Below are the code and all the weights of a small trained network. Each question names an input and a class and asks about switching units off, where a switched-off unit gives its printed mean instead of its output.

import numpy as np


def w(rows, s, z=0):
    codes = np.array(rows[::2]) - 128.0
    scale = np.full(codes.shape[1], s)
    scale[-1] = z or s
    return codes * scale


def norm(h):
    return h / np.sqrt((h * h).mean(-1, keepdims=True) + 1e-5)


def f(y):
    return y / 2 * (1 + np.tanh(0.7978845608 * (y + 0.044715 * y**3)))


def log_softmax(a):
    a = a - a.max(-1, keepdims=True)
    return a - np.log(np.exp(a).sum(-1, keepdims=True))


def net(x, mask):
    res = np.array(x, float).reshape(1, 7) / 4 @ E
    u = 0
    for l in range(4):
        y = f(norm(res) @ A[l][:, :-1].T + A[l][:, -1])
        res = res + np.where(mask[u : u + 4], y, B[l][:, -1]) @ B[l][:, :-1]
        u += 4
    return log_softmax(norm(res)[-1] @ U[:, :-1].T + U[:, -1])


A, B = {}, {}
E = w([
[145,90,75,53,160,105,81,117,78,83,59],'x0',
[83,96,83,98,153,138,151,137,105,78,98],'x1',
[81,27,232,106,139,206,253,153,107,196,73],'x2',
[172,130,162,59,204,50,222,251,85,146,124],'x3',
[209,166,74,103,147,243,43,215,3,175,101],'x4',
[121,112,1,177,126,145,138,157,187,213,210],'x5',
[93,49,118,195,80,155,133,245,153,70,33],'x6',
],0.0053)
A[0] = w([
[29,134,89,202,25,111,49,103,195,141,247,3],'0.n1',
[144,49,22,187,141,137,160,213,164,172,181,170],'0.n2',
[152,124,233,88,140,82,156,231,185,254,126,109],'0.n3',
[129,146,226,191,121,150,188,149,109,225,82,8],'0.n4',
],0.005,0.0023)
B[0] = w([
[181,66,237,165,246,161,55,125,199,139,124,230],'0.n1',
[208,59,112,118,12,104,116,143,79,36,122,238],'0.n2',
[107,185,67,26,200,18,134,172,137,28,118,254],'0.n3',
[137,46,218,113,167,78,160,218,143,255,80,207],'0.n4',
],0.0064,0.0033)
A[1] = w([
[131,187,110,183,124,155,121,56,252,114,189,42],'1.n1',
[107,71,128,254,69,151,186,190,177,127,129,3],'1.n2',
[144,159,183,181,144,152,69,91,206,102,204,56],'1.n3',
[45,72,137,230,149,150,185,72,99,92,77,9],'1.n4',
],0.0066,0.0011)
B[1] = w([
[54,195,176,84,148,176,190,104,175,130,59,241],'1.n1',
[212,110,163,117,104,110,84,135,59,160,180,210],'1.n2',
[78,133,118,228,64,194,117,42,165,209,128,252],'1.n3',
[121,151,2,83,136,199,172,100,118,89,201,179],'1.n4',
],0.011,0.0036)
A[2] = w([
[117,89,33,83,138,151,121,149,148,108,66,172],'2.n1',
[129,141,123,141,141,28,226,143,178,146,92,47],'2.n2',
[148,116,68,139,174,49,216,71,180,50,195,229],'2.n3',
[152,100,184,196,106,254,111,149,141,175,8,254],'2.n4',
],0.0052,0.00095)
B[2] = w([
[119,171,134,94,166,224,170,104,157,119,251,179],'2.n1',
[48,111,121,103,85,53,110,85,151,160,135,198],'2.n2',
[106,106,164,86,128,113,139,220,161,121,90,201],'2.n3',
[106,141,184,112,173,62,116,125,154,104,174,253],'2.n4',
],0.013,0.0038)
A[3] = w([
[127,58,73,137,1,184,149,176,128,104,141,190],'3.n1',
[100,106,128,122,123,179,109,113,122,49,39,230],'3.n2',
[98,152,88,169,91,154,129,104,203,155,78,68],'3.n3',
[135,86,215,129,165,91,181,154,146,154,151,251],'3.n4',
],0.0088,0.0012)
B[3] = w([
[153,179,221,164,223,173,116,161,43,45,170,182],'3.n1',
[148,121,225,130,185,112,79,13,133,94,111,154],'3.n2',
[27,206,46,2,75,224,221,100,120,38,221,180],'3.n3',
[40,58,91,126,9,70,73,139,78,123,44,254],'3.n4',
],0.0076,0.007)
U = w([
[153,55,209,221,79,102,83,54,131,156,123,79],'0',
[13,41,161,72,88,22,174,208,123,146,83,154],'1',
[218,93,150,126,166,147,133,188,22,75,173,193],'2',
[17,156,144,136,129,201,154,42,206,118,178,179],'3',
[179,169,43,204,131,137,130,113,134,254,117,2],'4',
],0.0089,0.003)

Each question gives the input, the list of numbers given to net, and the class t.
The units are the neurons (one row each of A and B). Each row of codes is followed by its name. A weight is (code - 128) times the scale printed after its matrix; where a second scale follows, it is the last column's (A, B and U).
mask holds one flag per neuron, layer by layer. A switched-off neuron (its flag False) gives its mean, the last column of its row in B, instead of its output. The means were averaged over made-up inputs and are rounded, as every weight is.
A unit's drop is (log p(t) with every unit on - log p(t) with that unit switched off) / (log p(t) with every unit on - log p(t) with every unit switched off).
The circuit of an input: a set's keep is (log p(t) with only the set's units on - log p(t) with every unit switched off) / (log p(t) with every unit on - log p(t) with every unit switched off). Starting from the 12 units with the biggest drops (on a tie, the unit counted first), units are removed one at a time, each time the one whose removal leaves the highest keep (on an exact tie, the one counted first), for as long as the keep stays at least 0.8.
units of the circuit, in order: the units of the circuit, biggest drop first
most important unit: the unit with the biggest drop
k most important neurons: the k neurons with the biggest drops, biggest first
k most important neurons of layer l: the k neurons of layer l with the biggest drops, biggest first
drop when u is switched off: that unit's drop, to one decimal
input [-2,1,3,-8,3,4,4], class 0: most important unit	1.n2
input [6,0,-1,-2,-1,-5,-6], class 0: units of the circuit, in order	(0.n3; 3.n3)
input [-8,0,1,-5,3,6,6], class 0: 2 most important neurons of layer 1	(1.n2; 1.n3)
input [4,7,-1,-1,1,5,-8], class 4: units of the circuit, in order	(2.n4; 3.n3)
input [-4,0,-7,4,-4,6,7], class 0: units of the circuit, in order	(0.n1; 1.n2)
input [5,-7,-4,-3,2,5,7], class 0: 2 most important neurons of layer 1	(1.n4; 1.n3)
input [2,-1,2,-4,-6,-5,8], class 2: units of the circuit, in order	(1.n4; 1.n2; 3.n1)
input [5,7,-5,-1,-5,-7,2], class 2: 2 most important neurons of layer 1	(1.n1; 1.n3)
input [8,-1,5,-7,-1,-8,5], class 3: 3 most important neurons	(1.n4; 2.n1; 0.n2)
input [-7,-3,8,-5,7,7,4], class 2: 2 most important neurons	(1.n2; 0.n2)
input [-8,3,-4,-2,5,1,5], class 0: 2 most important neurons	(0.n1; 2.n4)
input [5,1,3,-6,8,4,-8], class 4: 2 most important neurons of layer 1	(1.n1; 1.n4)
input [-6,2,0,-8,4,5,8], class 0: 2 most important neurons	(1.n2; 0.n1)
input [1,-5,4,-1,7,-5,0], class 1: most important neuron of layer 2	(2.n4)
input [1,-7,-2,6,3,6,-1], class 2: 2 most important neurons of layer 3	(3.n4; 3.n1)
input [3,-1,5,-8,8,6,5], class 2: drop when 2.n4 is switched off	0.0
input [-4,7,8,-5,-3,-3,-1], class 2: drop when 1.n1 is switched off	0.1
input [-1,-7,6,-5,4,-6,2], class 1: drop when 3.n4 is switched off	0.1
input [-8,-8,7,-8,5,3,-2], class 0: drop when 0.n4 is switched off	0.6
input [2,-1,8,-4,3,3,5], class 2: most important neuron	(1.n4)
